Below is a small trained network, with its code and all its weights. Each question gives an input and a class and asks what happens when units are switched off, that is, made to give their printed mean instead of their output.

import numpy as np


def w(rows, s, z=0):
    codes = np.array(rows[::2]) - 128.0
    scale = np.full(codes.shape[1], s)
    scale[-1] = z or s
    return codes * scale


def norm(h):
    return h / np.sqrt((h * h).mean(-1, keepdims=True) + 1e-5)


def f(y):
    return np.maximum(y, 0)


def log_softmax(a):
    a = a - a.max(-1, keepdims=True)
    return a - np.log(np.exp(a).sum(-1, keepdims=True))


def net(x, mask):
    res = np.array(x, float).reshape(1, 5) / 4 @ E
    u = 0
    for l in range(3):
        y = f(norm(res) @ A[l][:, :-1].T + A[l][:, -1])
        res = res + np.where(mask[u : u + 4], y, B[l][:, -1]) @ B[l][:, :-1]
        u += 4
    return log_softmax(norm(res)[-1] @ U[:, :-1].T + U[:, -1])


A, B = {}, {}
E = w([
[247,95,93,98,137,100,117,91,87,194,23],'x0',
[79,126,127,87,55,237,150,111,180,195,229],'x1',
[74,135,247,196,119,127,231,150,171,139,93],'x2',
[179,63,172,231,220,191,129,165,85,140,130],'x3',
[84,164,132,104,141,31,86,83,115,202,146],'x4',
],0.011)
A[0] = w([
[78,120,142,100,132,155,108,154,142,40,135,119],'0.n1',
[127,124,205,182,143,181,163,138,136,167,111,131],'0.n2',
[225,109,77,101,111,168,107,144,91,145,78,43],'0.n3',
[248,112,53,127,149,198,75,126,108,125,90,2],'0.n4',
],0.015,0.0054)
B[0] = w([
[108,153,80,165,130,92,157,170,153,81,113,193],'0.n1',
[97,102,191,124,108,136,72,98,151,103,143,249],'0.n2',
[213,161,102,193,105,147,169,67,128,176,176,232],'0.n3',
[250,169,120,189,87,147,176,117,127,176,197,250],'0.n4',
],0.014,0.011)
A[1] = w([
[147,97,115,105,152,226,141,138,144,110,111,88],'1.n1',
[251,73,170,143,168,155,87,174,58,85,56,168],'1.n2',
[219,103,74,59,153,158,123,156,42,107,79,74],'1.n3',
[139,100,55,103,162,203,92,163,106,138,160,2],'1.n4',
],0.019,0.0037)
B[1] = w([
[122,128,114,77,125,105,135,190,28,156,122,153],'1.n1',
[106,96,113,153,122,114,168,12,170,64,62,255],'1.n2',
[249,160,91,106,161,160,196,191,112,194,117,181],'1.n3',
[95,69,99,125,193,159,106,123,70,128,208,165],'1.n4',
],0.014,0.009)
A[2] = w([
[72,111,84,71,103,162,226,92,131,156,83,62],'2.n1',
[91,94,252,157,168,189,181,188,166,194,100,16],'2.n2',
[97,130,135,81,88,160,156,128,179,139,148,106],'2.n3',
[157,109,129,88,173,32,66,94,80,202,59,1],'2.n4',
],0.019,0.0012)
B[2] = w([
[98,128,144,113,126,166,118,132,173,162,140,173],'2.n1',
[159,103,148,140,93,102,75,135,1,118,105,255],'2.n2',
[156,121,133,118,109,149,111,164,110,146,92,200],'2.n3',
[116,153,135,92,215,69,126,114,123,150,138,211],'2.n4',
],0.021,0.0097)
U = w([
[135,80,192,187,177,92,159,5,185,51,42,13],'0',
[103,172,131,52,239,30,110,78,148,182,106,67],'1',
[83,177,95,163,137,78,131,191,165,20,129,199],'2',
[84,139,120,51,60,193,92,179,156,181,122,39],'3',
[105,67,214,141,83,131,61,120,39,91,81,201],'4',
[248,134,101,149,149,160,189,53,127,178,139,254],'5',
[108,96,52,109,158,179,101,151,79,117,229,15],'6',
],0.013,0.0032)

Each question gives the input, the list of numbers given to net, and the class t.
The units are the neurons (one row each of A and B). Each row of codes is followed by its name. A weight is (code - 128) times the scale printed after its matrix; where a second scale follows, it is the last column's (A, B and U).
mask holds one flag per neuron, layer by layer. A switched-off neuron (its flag False) gives its mean, the last column of its row in B, instead of its output. The means were averaged over made-up inputs and are rounded, as every weight is.
A unit's drop is (log p(t) with every unit on - log p(t) with that unit switched off) / (log p(t) with every unit on - log p(t) with every unit switched off).
The circuit of an input: a set's keep is (log p(t) with only the set's units on - log p(t) with every unit switched off) / (log p(t) with every unit on - log p(t) with every unit switched off). Starting from all 12 units, units are removed one at a time, each time the one whose removal leaves the highest keep (on an exact tie, the one counted first), for as long as the keep stays at least 0.8.
circuit, biggest first: the units of the circuit, biggest drop first
unit that matters most: the unit with the biggest drop
top k neurons: the k neurons with the biggest drops, biggest first
k most important neurons of layer l: the k neurons of layer l with the biggest drops, biggest first
drop of u: that unit's drop, to one decimal
input [-5,-4,5,4,-3], class 4: circuit, biggest first => [2.n2]
input [8,3,6,0,6], class 1: circuit, biggest first => [2.n4 0.n4]
input [0,8,-3,0,-7], class 6: circuit, biggest first => [1.n4 1.n1]
input [-8,2,5,-8,4], class 3: circuit, biggest first => [2.n3 2.n1]
input [-5,2,2,-4,-1], class 3: 3 most important neurons of layer 2 => [2.n3 2.n1 2.n4]
input [-5,2,0,1,3], class 2: top 4 neurons => [0.n1 2.n2 0.n2 1.n3]
input [6,-1,5,8,0], class 0: top 2 neurons => [1.n2 0.n2]
input [-2,-5,-4,4,6], class 1: top 2 neurons => [2.n4 0.n2]
input [-5,-1,-8,-7,-2], class 2: circuit, biggest first => [0.n1 0.n3]
input [4,6,5,-2,8], class 4: 2 most important neurons of layer 2 => [2.n2 2.n3]
input [-7,0,-3,1,6], class 2: 2 most important neurons of layer 2 => [2.n2 2.n4]
input [1,5,-3,-1,5], class 6: top 3 neurons => [1.n4 0.n2 1.n2]
input [-8,0,0,5,2], class 4: top 2 neurons => [2.n2 1.n2]
input [-7,0,2,-8,6], class 3: unit that matters most => 2.n3
input [5,2,5,1,-5], class 4: top 2 neurons => [0.n2 2.n2]
input [5,-6,5,-3,-2], class 0: top 2 neurons => [1.n2 0.n4]
input [-7,-3,-6,8,7], class 6: top 4 neurons => [1.n4 0.n2 2.n2 2.n4]
input [-7,-6,0,7,2], class 0: top 2 neurons => [1.n2 2.n2]
input [-8,5,-1,-4,-3], class 3: top 3 neurons => [2.n3 2.n1 0.n4]
input [-7,7,1,-2,0], class 3: unit that matters most => 0.n1
input [-5,6,4,-5,3], class 3: top 2 neurons => [2.n1 0.n2]
input [2,-2,-5,-4,5], class 1: top 2 neurons => [2.n4 0.n4]
input [-5,6,-5,-3,-5], class 6: top 3 neurons => [1.n4 0.n2 1.n2]
input [7,7,6,-7,-1], class 3: drop of 2.n1 => 0.3
input [6,0,7,6,-5], class 0: drop of 1.n2 => 1.9
input [-5,7,-6,2,5], class 6: drop of 1.n4 => 0.8
input [5,2,2,-3,4], class 1: drop of 2.n4 => 0.2
input [-4,2,-5,3,0], class 6: top 2 neurons => [1.n4 0.n3]
